Below are the code and all the weights of a small trained network. Each question names an input and a target symbol and asks about switching units off, where a switched-off unit gives its printed mean instead of its output.

import numpy as np


def w(rows, s, z=0):
    codes = np.array(rows[::2]) - 128.0
    scale = np.full(codes.shape[1], s)
    scale[-1] = z or s
    return codes * scale


def f(y):
    return y / 2 * (1 + np.tanh(0.7978845608 * (y + 0.044715 * y**3)))


def softmax(a):
    e = np.exp(a - a.max(-1, keepdims=True))
    return e / e.sum(-1, keepdims=True)


def log_softmax(a):
    a = a - a.max(-1, keepdims=True)
    return a - np.log(np.exp(a).sum(-1, keepdims=True))


def net(x, mask):
    ids = ['ΘΦαβγεζλπτ'.index(c) for c in x.split()]
    T = len(ids)
    res = E[ids] + P[:T]
    u = 0
    for l in range(2):
        r = res
        for j in range(2):
            rows = slice(2 * j, 2 * j + 2)
            q, k, v = (r @ M[l][rows].T for M in (Q, K, V))
            z = softmax(np.where(np.tri(T) > 0, q @ k.T / 2**0.5, -1e9)) @ v
            o = O[l][rows]
            res = res + np.where(mask[u + j], z, o[:, -1]) @ o[:, :-1]
        u += 2
        y = f(res @ A[l][:, :-1].T + A[l][:, -1])
        res = res + np.where(mask[u : u + 8], y, B[l][:, -1]) @ B[l][:, :-1]
        u += 8
    return log_softmax(res[-1] @ U[:, :-1].T + U[:, -1])


Q, K, V, O, A, B = {}, {}, {}, {}, {}, {}
E = w([
[48,111,128,196],'Θ',
[80,124,154,143],'Φ',
[77,86,158,167],'α',
[106,73,194,123],'β',
[49,210,114,128],'γ',
[87,46,186,152],'ε',
[91,148,154,103],'ζ',
[111,139,166,84],'λ',
[37,95,116,197],'π',
[254,133,125,179],'τ',
],0.018)
P = w([
[96,177,211,159],'0',
[102,163,187,150],'1',
[101,155,165,130],'2',
[107,137,142,114],'3',
[107,121,120,101],'4',
[108,107,98,86],'5',
[109,93,76,72],'6',
[113,83,54,59],'7',
[111,69,34,48],'8',
[110,59,18,31],'9',
[110,53,2,18],'10',
],0.0093)
Q[0] = w([
[247,175,106,189],'L0H1',
[122,109,168,62],'L0H1',
[234,164,92,202],'L0H2',
[82,156,112,109],'L0H2',
],0.013)
K[0] = w([
[97,188,250,222],'L0H1',
[145,123,87,147],'L0H1',
[231,198,212,232],'L0H2',
[82,79,110,87],'L0H2',
],0.016)
V[0] = w([
[126,226,102,27],'L0H1',
[2,159,86,188],'L0H1',
[45,99,32,233],'L0H2',
[180,45,207,216],'L0H2',
],0.0085)
O[0] = w([
[158,40,173,206,77],'L0H1',
[254,10,135,62,239],'L0H1',
[185,212,238,23,253],'L0H2',
[78,74,43,19,144],'L0H2',
],0.0062,0.0045)
A[0] = w([
[151,36,167,121,124],'L0N1',
[190,154,114,91,4],'L0N2',
[125,204,73,197,49],'L0N3',
[112,73,209,108,19],'L0N4',
[233,228,76,176,96],'L0N5',
[167,48,97,245,31],'L0N6',
[92,103,2,183,53],'L0N7',
[162,188,37,172,61],'L0N8',
],0.0079,0.0036)
B[0] = w([
[169,196,179,210,254],'L0N1',
[2,172,155,170,120],'L0N2',
[87,49,48,71,112],'L0N3',
[127,245,204,203,207],'L0N4',
[118,9,79,144,142],'L0N5',
[56,155,63,39,131],'L0N6',
[169,150,193,33,131],'L0N7',
[186,81,180,171,122],'L0N8',
],0.0081,0.003)
Q[1] = w([
[9,235,94,148],'L1H1',
[150,219,7,113],'L1H1',
[98,159,133,101],'L1H2',
[103,136,70,95],'L1H2',
],0.012)
K[1] = w([
[126,6,147,104],'L1H1',
[115,47,189,94],'L1H1',
[72,105,107,119],'L1H2',
[126,156,77,122],'L1H2',
],0.016)
V[1] = w([
[198,187,29,122],'L1H1',
[108,122,129,111],'L1H1',
[103,133,103,157],'L1H2',
[178,5,157,138],'L1H2',
],0.012)
O[1] = w([
[192,254,42,140,3],'L1H1',
[118,140,143,129,140],'L1H1',
[170,142,146,117,67],'L1H2',
[143,230,51,102,116],'L1H2',
],0.0072,0.005)
A[1] = w([
[97,115,81,179,105],'L1N1',
[87,167,175,35,4],'L1N2',
[116,96,55,200,117],'L1N3',
[88,83,78,207,184],'L1N4',
[247,71,219,94,102],'L1N5',
[132,198,82,202,108],'L1N6',
[19,90,75,112,40],'L1N7',
[34,254,206,164,89],'L1N8',
],0.0088,0.0043)
B[1] = w([
[255,102,138,100,119],'L1N1',
[146,119,139,76,174],'L1N2',
[220,137,142,72,125],'L1N3',
[197,38,173,121,142],'L1N4',
[137,190,118,123,254],'L1N5',
[94,99,137,109,143],'L1N6',
[189,94,86,74,136],'L1N7',
[224,96,96,103,217],'L1N8',
],0.022,0.0079)
U = w([
[171,150,152,90,178],'Θ',
[89,160,85,80,252],'Φ',
[119,207,129,72,101],'α',
[79,172,90,89,134],'β',
[73,117,79,66,38],'γ',
[143,92,134,129,14],'ε',
[103,168,124,156,160],'ζ',
[171,238,98,206,84],'λ',
[125,113,136,195,190],'π',
[171,149,2,106,27],'τ',
],0.007,0.0045)

Each question gives the input, a string of symbols that net reads in full, and the target symbol t.
The units are the heads (2 rows each of Q, K, V and O) and the neurons (one row each of A and B). Each row of codes is followed by its name. A weight is (code - 128) times the scale printed after its matrix; where a second scale follows, it is the last column's (O, A, B and U).
mask holds one flag per unit, layer by layer, with each layer's heads first. A switched-off unit (its flag False) gives its mean, the last column of its rows in O or B, instead of its output. The means were averaged over made-up inputs and are rounded, as every weight is.
A unit's drop is (log p(t) with every unit on - log p(t) with that unit switched off) / (log p(t) with every unit on - log p(t) with every unit switched off).
The circuit of an input: a set's keep is (log p(t) with only the set's units on - log p(t) with every unit switched off) / (log p(t) with every unit on - log p(t) with every unit switched off). Starting from the 12 units with the biggest drops (on a tie, the unit counted first), units are removed one at a time, each time the one whose removal leaves the highest keep (on an exact tie, the one counted first), for as long as the keep stays at least 0.8.
units of the circuit, in order: the units of the circuit, biggest drop first
top k neurons: the k neurons with the biggest drops, biggest first
k most important neurons of layer l: the k neurons of layer l with the biggest drops, biggest first
which heads matter: for each layer, one digit per head in row order, 1 if its drop is at least 0.15 and else 0, layers parted by /
input Θ π τ Θ α γ Φ ζ λ, target π: which heads matter => 11 / 00
input Φ Φ λ α ε π λ τ τ ζ, target τ: top 2 neurons => L1N8, L0N5
input λ λ λ, target π: units of the circuit, in order => L0H2, L0H1, L1N5
input λ α π Φ Θ β γ τ β β, target τ: units of the circuit, in order => L0H1, L1H1, L1N8, L0N5
input Φ α γ ζ γ ε, target λ: which heads matter => 00 / 00
input α ζ ε π ε, target α: units of the circuit, in order => L1N5, L0H2, L1N4
input λ π τ λ, target τ: units of the circuit, in order => L0H1, L1N8
input ζ Φ Θ Φ α ε α π ε τ ε, target τ: units of the circuit, in order => L0H1, L1N8, L1H1, L0N5
input α τ Θ, target τ: units of the circuit, in order => L1N8, L0H1
input Φ τ τ, target τ: units of the circuit, in order => L1H2, L0N5
input ζ β λ λ Θ, target ε: units of the circuit, in order => L1N4, L0H1, L1H1
input λ α λ τ Θ λ π γ τ ε, target τ: units of the circuit, in order => L0H1, L1N8, L1H1, L0H2
input τ λ Φ τ α, target τ: units of the circuit, in order => L0H1, L1N8
input γ γ λ α, target π: most important neuron of layer 1 => L1N2
input ε α ε π π λ π π Θ Φ, target α: units of the circuit, in order => L0H2, L1N5, L0H1, L1N8
input γ Φ β α γ λ β π τ β, target τ: units of the circuit, in order => L0H1, L1N8, L1H1
input ζ λ λ α λ λ λ π γ, target Θ: units of the circuit, in order => L0H2, L1N8
input β τ λ Θ π λ π α β, target α: which heads matter => 01 / 00
input α γ γ, target λ: 2 most important neurons of layer 1 => L1N5, L1N2
input α α α π λ Φ γ β, target λ: top neuron => L1N5
input π π Φ Θ λ τ τ γ, target τ: which heads matter => 11 / 10
input τ π γ, target Θ: top 2 neurons => L1N8, L1N2
input τ α α ζ α γ α, target λ: 2 most important neurons of layer 0 => L0N1, L0N4
input α γ π β λ Θ π τ Θ, target τ: which heads matter => 10 / 10
input γ α τ Φ, target τ: top 2 neurons => L1N8, L0N6
